Below are the code and all the weights of a small trained network. Each question names an input and a class and asks about switching units off, where a switched-off unit gives its printed mean instead of its output.

import numpy as np


def w(rows, s, z=0):
    codes = np.array(rows[::2]) - 128.0
    scale = np.full(codes.shape[1], s)
    scale[-1] = z or s
    return codes * scale


def f(y):
    return y / 2 * (1 + np.tanh(0.7978845608 * (y + 0.044715 * y**3)))


def log_softmax(a):
    a = a - a.max(-1, keepdims=True)
    return a - np.log(np.exp(a).sum(-1, keepdims=True))


def net(x, mask):
    res = np.array(x, float).reshape(1, 6) / 4 @ E
    y = f(res @ A[0][:, :-1].T + A[0][:, -1])
    res = res + np.where(mask, y, B[0][:, -1]) @ B[0][:, :-1]
    return log_softmax(res[-1] @ U[:, :-1].T + U[:, -1])


A, B = {}, {}
E = w([
[103,199,28,209,211,189,85,227],'x0',
[255,191,98,181,159,47,49,53],'x1',
[120,120,121,141,137,114,132,123],'x2',
[131,121,101,126,116,110,139,144],'x3',
[135,135,128,124,123,134,127,135],'x4',
[212,81,63,70,198,179,226,100],'x5',
],0.0058)
A[0] = w([
[132,245,32,233,149,202,93,207,25],'neuron 1',
[252,178,108,244,133,42,72,37,33],'neuron 2',
[50,114,165,110,102,180,198,211,192],'neuron 3',
[102,224,48,179,174,184,80,186,26],'neuron 4',
[106,181,89,173,200,139,95,218,4],'neuron 5',
[149,98,183,99,4,120,101,11,8],'neuron 6',
[220,93,103,97,210,109,218,117,232],'neuron 7',
[219,221,99,179,145,60,14,32,18],'neuron 8',
[236,213,34,210,132,38,102,41,170],'neuron 9',
[98,201,37,209,224,154,66,216,25],'neuron 10',
[49,182,200,224,19,58,25,178,141],'neuron 11',
[176,95,207,35,53,69,86,81,2],'neuron 12',
[94,195,73,217,223,165,76,220,12],'neuron 13',
[185,108,187,90,27,32,155,124,64],'neuron 14',
[96,192,168,174,58,84,59,155,99],'neuron 15',
[82,199,254,127,80,28,56,148,29],'neuron 16',
[38,183,185,171,77,89,53,161,162],'neuron 17',
],0.0046,0.0021)
B[0] = w([
[188,131,231,125,166,26,175,127,219],'neuron 1',
[47,192,52,190,39,207,84,107,214],'neuron 2',
[60,194,85,163,39,169,170,89,213],'neuron 3',
[184,55,181,192,151,49,191,86,192],'neuron 4',
[187,119,218,173,126,53,177,86,167],'neuron 5',
[146,159,206,118,135,72,219,51,181],'neuron 6',
[147,46,72,59,179,197,58,189,204],'neuron 7',
[70,192,102,203,74,226,108,98,208],'neuron 8',
[83,214,35,126,85,252,65,140,242],'neuron 9',
[181,108,181,156,177,13,196,38,222],'neuron 10',
[207,69,62,46,213,211,40,198,255],'neuron 11',
[180,150,230,172,167,70,236,83,178],'neuron 12',
[161,107,211,191,174,41,195,77,209],'neuron 13',
[182,85,197,139,146,50,170,24,177],'neuron 14',
[187,24,87,122,182,174,152,167,180],'neuron 15',
[213,66,112,82,228,121,116,174,195],'neuron 16',
[166,103,75,84,148,194,73,192,215],'neuron 17',
],0.0047,0.0044)
U = w([
[174,56,78,44,213,177,75,191,251],'0',
[157,128,205,172,133,4,204,66,18],'1',
[46,166,86,177,49,211,131,148,113],'2',
],0.0049,0.0023)

Each question gives the input, the list of numbers given to net, and the class t.
The units are the neurons (one row each of A and B). Each row of codes is followed by its name. A weight is (code - 128) times the scale printed after its matrix; where a second scale follows, it is the last column's (A, B and U).
mask holds one flag per neuron, in row order. A switched-off neuron (its flag False) gives its mean, the last column of its row in B, instead of its output. The means were averaged over made-up inputs and are rounded, as every weight is.
A unit's drop is (log p(t) with every unit on - log p(t) with that unit switched off) / (log p(t) with every unit on - log p(t) with every unit switched off).
The circuit of an input: a set's keep is (log p(t) with only the set's units on - log p(t) with every unit switched off) / (log p(t) with every unit on - log p(t) with every unit switched off). Starting from the 12 units with the biggest drops (on a tie, the unit counted first), units are removed one at a time, each time the one whose removal leaves the highest keep (on an exact tie, the one counted first), for as long as the keep stays at least 0.8.
units of the circuit, in order: the units of the circuit, biggest drop first
most important unit: the unit with the biggest drop
k most important neurons: the k neurons with the biggest drops, biggest first
drop of u: that unit's drop, to one decimal
input [3,4,3,8,-5,0], class 2: most important unit	neuron 9
input [5,6,-8,4,6,1], class 2: units of the circuit, in order	[neuron 2; neuron 8]
input [-6,7,-4,-8,2,-6], class 2: 2 most important neurons	[neuron 2; neuron 8]
input [4,0,-2,-5,-2,3], class 1: units of the circuit, in order	[neuron 11; neuron 17; neuron 9]
input [1,-5,7,-7,-4,-6], class 0: units of the circuit, in order	[neuron 11; neuron 17]
input [4,-3,-2,-3,2,-7], class 0: units of the circuit, in order	[neuron 11; neuron 17]
input [-6,-4,4,-2,-4,-7], class 0: units of the circuit, in order	[neuron 11; neuron 16]
input [4,-3,8,2,1,3], class 1: units of the circuit, in order	[neuron 11; neuron 9; neuron 17]
input [-4,-6,-7,-6,-2,-7], class 0: 2 most important neurons	[neuron 11; neuron 16]
input [6,5,-5,2,-3,2], class 1: 2 most important neurons	[neuron 10; neuron 1]
input [7,8,6,-6,6,4], class 2: 3 most important neurons	[neuron 9; neuron 2; neuron 8]
input [6,-1,-1,-3,-2,-5], class 1: drop of neuron 9	0.1
input [5,-5,7,0,-4,-4], class 1: drop of neuron 9	0.2
input [1,6,1,-8,-8,-4], class 2: drop of neuron 2	0.4
input [-1,-3,8,-2,-2,-6], class 0: drop of neuron 11	0.2
